Below are the code and all the weights of a small trained network. Each question names an input and a class and asks about switching units off, where a switched-off unit gives its printed mean instead of its output.

import numpy as np


def w(rows, s, z=0):
    codes = np.array(rows[::2]) - 128.0
    scale = np.full(codes.shape[1], s)
    scale[-1] = z or s
    return codes * scale


def f(y):
    return y / 2 * (1 + np.tanh(0.7978845608 * (y + 0.044715 * y**3)))


def log_softmax(a):
    a = a - a.max(-1, keepdims=True)
    return a - np.log(np.exp(a).sum(-1, keepdims=True))


def net(x, mask):
    res = np.array(x, float).reshape(1, 6) / 4 @ E
    y = f(res @ A[0][:, :-1].T + A[0][:, -1])
    res = res + np.where(mask, y, B[0][:, -1]) @ B[0][:, :-1]
    return log_softmax(res[-1] @ U[:, :-1].T + U[:, -1])


A, B = {}, {}
E = w([
[179,59,130,235],'x0',
[126,127,126,130],'x1',
[72,53,219,99],'x2',
[128,129,129,128],'x3',
[172,52,68,54],'x4',
[254,170,206,92],'x5',
],0.0062)
A[0] = w([
[83,212,138,70,71],'N0',
[192,138,212,112,125],'N1',
[55,111,79,155,110],'N2',
[128,181,94,124,85],'N3',
[96,77,193,101,67],'N4',
[115,202,2,176,41],'N5',
[165,88,115,211,128],'N6',
[106,179,147,54,35],'N7',
[104,68,190,97,192],'N8',
[89,93,196,126,60],'N9',
[190,149,169,113,2],'N10',
[166,192,60,144,87],'N11',
[82,223,178,187,82],'N12',
[181,154,163,110,88],'N13',
[165,49,117,183,129],'N14',
[95,79,186,109,102],'N15',
[72,66,211,124,169],'N16',
[102,164,135,57,70],'N17',
[52,120,71,166,133],'N18',
[176,142,188,116,9],'N19',
[102,64,192,94,110],'N20',
[171,90,128,202,51],'N21',
[197,149,187,113,12],'N22',
[95,73,191,104,104],'N23',
[83,162,123,65,62],'N24',
[147,92,124,174,120],'N25',
[42,110,48,172,106],'N26',
[110,162,129,78,139],'N27',
[157,71,62,72,116],'N28',
[186,118,70,187,206],'N29',
[174,106,164,223,42],'N30',
[74,165,141,176,43],'N31',
[158,51,185,222,223],'N32',
[32,115,85,158,163],'N33',
[165,45,67,56,41],'N34',
[163,163,59,130,67],'N35',
[156,177,51,161,198],'N36',
[156,45,95,58,82],'N37',
[183,54,26,70,96],'N38',
[114,70,77,103,56],'N39',
[42,89,114,147,151],'N40',
[109,159,86,31,150],'N41',
[53,67,62,126,127],'N42',
[70,206,191,213,46],'N43',
],0.0081,0.0037)
B[0] = w([
[99,24,105,91,169],'N0',
[188,160,83,81,203],'N1',
[212,133,155,86,183],'N2',
[110,118,105,151,134],'N3',
[130,132,61,188,152],'N4',
[149,149,82,168,195],'N5',
[75,66,117,58,175],'N6',
[156,34,80,109,144],'N7',
[97,196,61,164,211],'N8',
[145,140,91,207,143],'N9',
[217,83,130,150,132],'N10',
[135,151,27,191,165],'N11',
[92,65,201,177,185],'N12',
[182,116,95,112,152],'N13',
[106,105,112,63,183],'N14',
[140,147,68,163,159],'N15',
[122,173,44,168,217],'N16',
[118,35,107,106,147],'N17',
[199,152,165,88,201],'N18',
[208,129,138,139,133],'N19',
[132,181,36,197,176],'N20',
[111,59,88,82,143],'N21',
[254,153,156,86,149],'N22',
[140,176,39,191,167],'N23',
[122,56,94,92,144],'N24',
[115,115,113,93,145],'N25',
[196,136,129,83,216],'N26',
[94,82,113,109,159],'N27',
[105,120,199,200,188],'N28',
[87,138,86,110,214],'N29',
[104,67,129,77,151],'N30',
[194,77,187,170,135],'N31',
[77,101,104,71,253],'N32',
[208,149,138,76,223],'N33',
[134,90,235,188,181],'N34',
[123,122,81,207,144],'N35',
[80,184,50,162,213],'N36',
[129,132,191,211,183],'N37',
[102,126,202,189,219],'N38',
[204,124,227,158,141],'N39',
[189,169,89,106,201],'N40',
[70,81,118,117,203],'N41',
[179,125,160,97,211],'N42',
[150,36,252,191,184],'N43',
],0.0076,0.0042)
U = w([
[109,162,120,124,246],'0',
[250,151,122,93,46],'1',
[94,157,112,138,216],'2',
[102,172,34,224,34],'3',
[108,86,215,228,103],'4',
[49,52,82,37,11],'5',
],0.011)

Each question gives the input, the list of numbers given to net, and the class t.
The units are the neurons (one row each of A and B). Each row of codes is followed by its name. A weight is (code - 128) times the scale printed after its matrix; where a second scale follows, it is the last column's (A, B and U).
mask holds one flag per neuron, in row order. A switched-off neuron (its flag False) gives its mean, the last column of its row in B, instead of its output. The means were averaged over made-up inputs and are rounded, as every weight is.
A unit's drop is (log p(t) with every unit on - log p(t) with that unit switched off) / (log p(t) with every unit on - log p(t) with every unit switched off).
The circuit of an input: a set's keep is (log p(t) with only the set's units on - log p(t) with every unit switched off) / (log p(t) with every unit on - log p(t) with every unit switched off). Starting from the 12 units with the biggest drops (on a tie, the unit counted first), units are removed one at a time, each time the one whose removal leaves the highest keep (on an exact tie, the one counted first), for as long as the keep stays at least 0.8.
units of the circuit, in order: the units of the circuit, biggest drop first
most important unit: the unit with the biggest drop
top k neurons: the k neurons with the biggest drops, biggest first
drop when u is switched off: that unit's drop, to one decimal
input [-4,6,-4,-7,-8,-2], class 4: units of the circuit, in order -> N43; N12
input [8,7,-1,-6,1,-7], class 5: most important unit -> N6
input [4,2,-6,6,8,-2], class 4: units of the circuit, in order -> N38; N34
input [-7,1,-2,0,-7,-4], class 4: top 2 neurons -> N43; N12
input [-5,7,-1,-2,-7,8], class 1: top 3 neurons -> N1; N22; N13
input [-3,4,0,4,-8,-4], class 4: top 2 neurons -> N43; N12
input [-7,-2,7,-3,-3,8], class 1: units of the circuit, in order -> N22; N1
input [-2,2,-4,-1,-8,-5], class 4: top 3 neurons -> N43; N12; N31
input [4,4,7,-6,8,6], class 4: top 4 neurons -> N34; N37; N38; N28
input [5,0,6,5,-2,8], class 1: top 2 neurons -> N22; N1
input [0,-6,-7,-5,2,2], class 3: top 2 neurons -> N11; N36
input [-5,-2,1,-6,-7,-6], class 4: top 4 neurons -> N43; N12; N31; N1
input [-8,4,4,-1,-5,1], class 5: drop when N0 is switched off -> 0.3
input [0,-4,3,5,2,-8], class 1: drop when N8 is switched off -> 0.0
input [8,6,8,-4,-5,-5], class 3: units of the circuit, in order -> N16
input [-6,-7,6,-5,-6,-8], class 1: drop when N26 is switched off -> 0.1
